Below is a small trained network, with its code and all its weights. Each question gives an input and a class and asks what happens when units are switched off, that is, made to give their printed mean instead of their output.

import numpy as np


def w(rows, s, z=0):
    codes = np.array(rows[::2]) - 128.0
    scale = np.full(codes.shape[1], s)
    scale[-1] = z or s
    return codes * scale


def norm(h):
    return h / np.sqrt((h * h).mean(-1, keepdims=True) + 1e-5)


def f(y):
    return np.maximum(y, 0)


def log_softmax(a):
    a = a - a.max(-1, keepdims=True)
    return a - np.log(np.exp(a).sum(-1, keepdims=True))


def net(x, mask):
    res = np.array(x, float).reshape(1, 6) / 4 @ E
    u = 0
    for l in range(4):
        y = f(norm(res) @ A[l][:, :-1].T + A[l][:, -1])
        res = res + np.where(mask[u : u + 7], y, B[l][:, -1]) @ B[l][:, :-1]
        u += 7
    return log_softmax(norm(res)[-1] @ U[:, :-1].T + U[:, -1])


A, B = {}, {}
E = w([
[130,162,70,212,183,6,159],'x0',
[123,125,129,130,130,129,126],'x1',
[108,206,160,56,166,96,117],'x2',
[148,136,111,110,69,77,82],'x3',
[184,89,191,87,94,75,234],'x4',
[132,91,77,79,157,124,130],'x5',
],0.0026)
A[0] = w([
[83,154,109,138,132,164,77,45],'L0N1',
[143,65,132,188,96,155,99,128],'L0N2',
[124,141,101,158,172,65,133,238],'L0N3',
[150,71,61,17,188,140,137,117],'L0N4',
[61,94,136,130,209,172,194,4],'L0N5',
[167,75,3,58,194,125,153,81],'L0N6',
[119,205,207,209,74,141,141,19],'L0N7',
],0.0042,0.0034)
B[0] = w([
[126,112,91,135,182,141,104,151],'L0N1',
[73,205,114,86,119,142,185,180],'L0N2',
[120,76,168,53,153,197,103,255],'L0N3',
[93,192,225,227,63,138,122,185],'L0N4',
[253,200,150,164,159,187,143,143],'L0N5',
[69,162,247,254,58,108,83,177],'L0N6',
[57,121,248,227,89,98,59,149],'L0N7',
],0.0041,0.0038)
A[1] = w([
[107,149,117,207,194,3,152,202],'L1N1',
[186,111,183,84,103,124,193,161],'L1N2',
[129,171,55,115,138,205,84,45],'L1N3',
[155,152,42,196,204,37,167,44],'L1N4',
[165,22,43,219,75,162,165,3],'L1N5',
[141,112,59,83,9,29,53,104],'L1N6',
[148,114,113,158,207,176,194,57],'L1N7',
],0.0043,0.0019)
B[1] = w([
[115,107,167,71,47,230,90,247],'L1N1',
[107,85,17,189,179,94,58,255],'L1N2',
[132,72,75,166,188,49,139,182],'L1N3',
[166,61,166,8,48,254,84,167],'L1N4',
[22,243,111,77,91,130,194,175],'L1N5',
[181,186,208,213,252,245,198,189],'L1N6',
[202,189,126,146,130,148,106,170],'L1N7',
],0.0045,0.0029)
A[2] = w([
[65,132,141,191,59,109,145,177],'L2N1',
[167,33,130,129,123,34,191,97],'L2N2',
[93,202,138,50,161,78,146,6],'L2N3',
[185,88,220,87,97,83,255,208],'L2N4',
[72,48,175,97,138,173,126,78],'L2N5',
[162,218,102,142,123,161,172,122],'L2N6',
[106,118,143,172,169,179,97,228],'L2N7',
],0.0045,0.0016)
B[2] = w([
[97,156,207,69,169,16,113,196],'L2N1',
[108,118,20,136,218,78,5,151],'L2N2',
[31,224,115,110,71,114,205,147],'L2N3',
[48,147,48,206,199,226,5,196],'L2N4',
[208,128,117,91,40,79,80,202],'L2N5',
[152,132,177,59,191,90,193,154],'L2N6',
[195,71,121,110,102,11,152,253],'L2N7',
],0.0033,0.0045)
A[3] = w([
[177,189,157,104,67,139,155,145],'L3N1',
[139,115,4,120,109,106,153,64],'L3N2',
[140,166,137,31,160,89,82,251],'L3N3',
[187,84,94,44,41,149,119,97],'L3N4',
[222,167,141,171,164,187,148,92],'L3N5',
[62,253,54,42,90,124,238,135],'L3N6',
[93,71,95,185,82,190,151,155],'L3N7',
],0.0036,0.0028)
B[3] = w([
[75,82,61,150,215,123,103,169],'L3N1',
[164,70,142,89,156,29,117,137],'L3N2',
[135,67,85,158,82,116,254,253],'L3N3',
[185,69,127,34,130,131,136,170],'L3N4',
[198,96,177,164,182,119,201,153],'L3N5',
[102,145,121,40,191,12,252,161],'L3N6',
[91,215,170,71,181,68,155,163],'L3N7',
],0.0035,0.004)
U = w([
[172,69,119,40,62,194,101,136],'0',
[70,115,6,175,206,117,40,126],'1',
[137,102,142,130,139,68,153,196],'2',
[70,149,222,173,86,102,88,120],'3',
[47,201,108,75,140,99,224,116],'4',
[222,149,161,175,207,179,175,109],'5',
[181,169,74,168,69,83,157,21],'6',
[201,254,29,181,26,147,151,5],'7',
],0.0093,0.012)

Each question gives the input, the list of numbers given to net, and the class t.
The units are the neurons (one row each of A and B). Each row of codes is followed by its name. A weight is (code - 128) times the scale printed after its matrix; where a second scale follows, it is the last column's (A, B and U).
mask holds one flag per neuron, layer by layer. A switched-off neuron (its flag False) gives its mean, the last column of its row in B, instead of its output. The means were averaged over made-up inputs and are rounded, as every weight is.
A unit's drop is (log p(t) with every unit on - log p(t) with that unit switched off) / (log p(t) with every unit on - log p(t) with every unit switched off).
unit that matters most: the unit with the biggest drop
k most important neurons: the k neurons with the biggest drops, biggest first
top k neurons in layer l: the k neurons of layer l with the biggest drops, biggest first
input [1,-1,8,4,-7,5], class 4: unit that matters most => L1N2
input [3,-5,5,-7,3,7], class 3: 2 most important neurons => (L0N6, L0N4)
input [-7,-5,4,-6,8,8], class 1: top 3 neurons in layer 1 => (L1N1, L1N2, L1N4)
input [7,0,-3,6,-1,4], class 0: 2 most important neurons => (L1N4, L1N1)
input [4,-5,8,6,-7,-4], class 4: 2 most important neurons => (L1N2, L2N3)
input [5,0,7,7,4,5], class 4: 4 most important neurons => (L0N3, L2N3, L1N4, L0N7)
input [4,-4,3,-6,5,-6], class 3: 2 most important neurons => (L0N7, L1N1)
input [4,5,7,7,-1,3], class 4: 2 most important neurons => (L0N3, L2N3)
input [-4,-1,-5,-4,1,3], class 4: 3 most important neurons => (L0N3, L1N5, L0N7)
input [-4,-2,6,-8,8,-5], class 1: 3 most important neurons => (L2N4, L1N2, L1N6)
input [-6,2,7,0,-3,-6], class 4: 2 most important neurons => (L1N1, L0N3)
input [-1,-5,-5,8,8,-5], class 1: 3 most important neurons => (L2N4, L2N2, L1N2)
input [1,-5,-7,6,-4,-6], class 4: 2 most important neurons => (L1N5, L0N6)
input [2,-3,0,0,-7,8], class 3: unit that matters most => L0N6
input [-6,-2,-8,-1,-4,-6], class 4: top 4 neurons in layer 1 => (L1N5, L1N1, L1N2, L1N4)
input [5,1,-1,5,1,0], class 0: 4 most important neurons => (L1N1, L1N4, L0N4, L0N6)
input [-2,7,-1,-8,5,6], class 5: top 2 neurons in layer 0 => (L0N5, L0N7)
input [0,-6,-8,1,8,0], class 1: top 2 neurons in layer 2 => (L2N2, L2N4)
input [1,1,2,4,3,0], class 5: top 2 neurons in layer 1 => (L1N6, L1N3)
input [-6,-4,-3,8,-5,0], class 5: unit that matters most => L1N6
input [-1,6,5,8,7,-7], class 5: top 2 neurons in layer 3 => (L3N1, L3N5)
input [8,7,8,5,-7,-7], class 0: top 4 neurons in layer 1 => (L1N1, L1N4, L1N5, L1N2)
input [6,1,3,-8,1,5], class 5: top 2 neurons in layer 0 => (L0N5, L0N3)
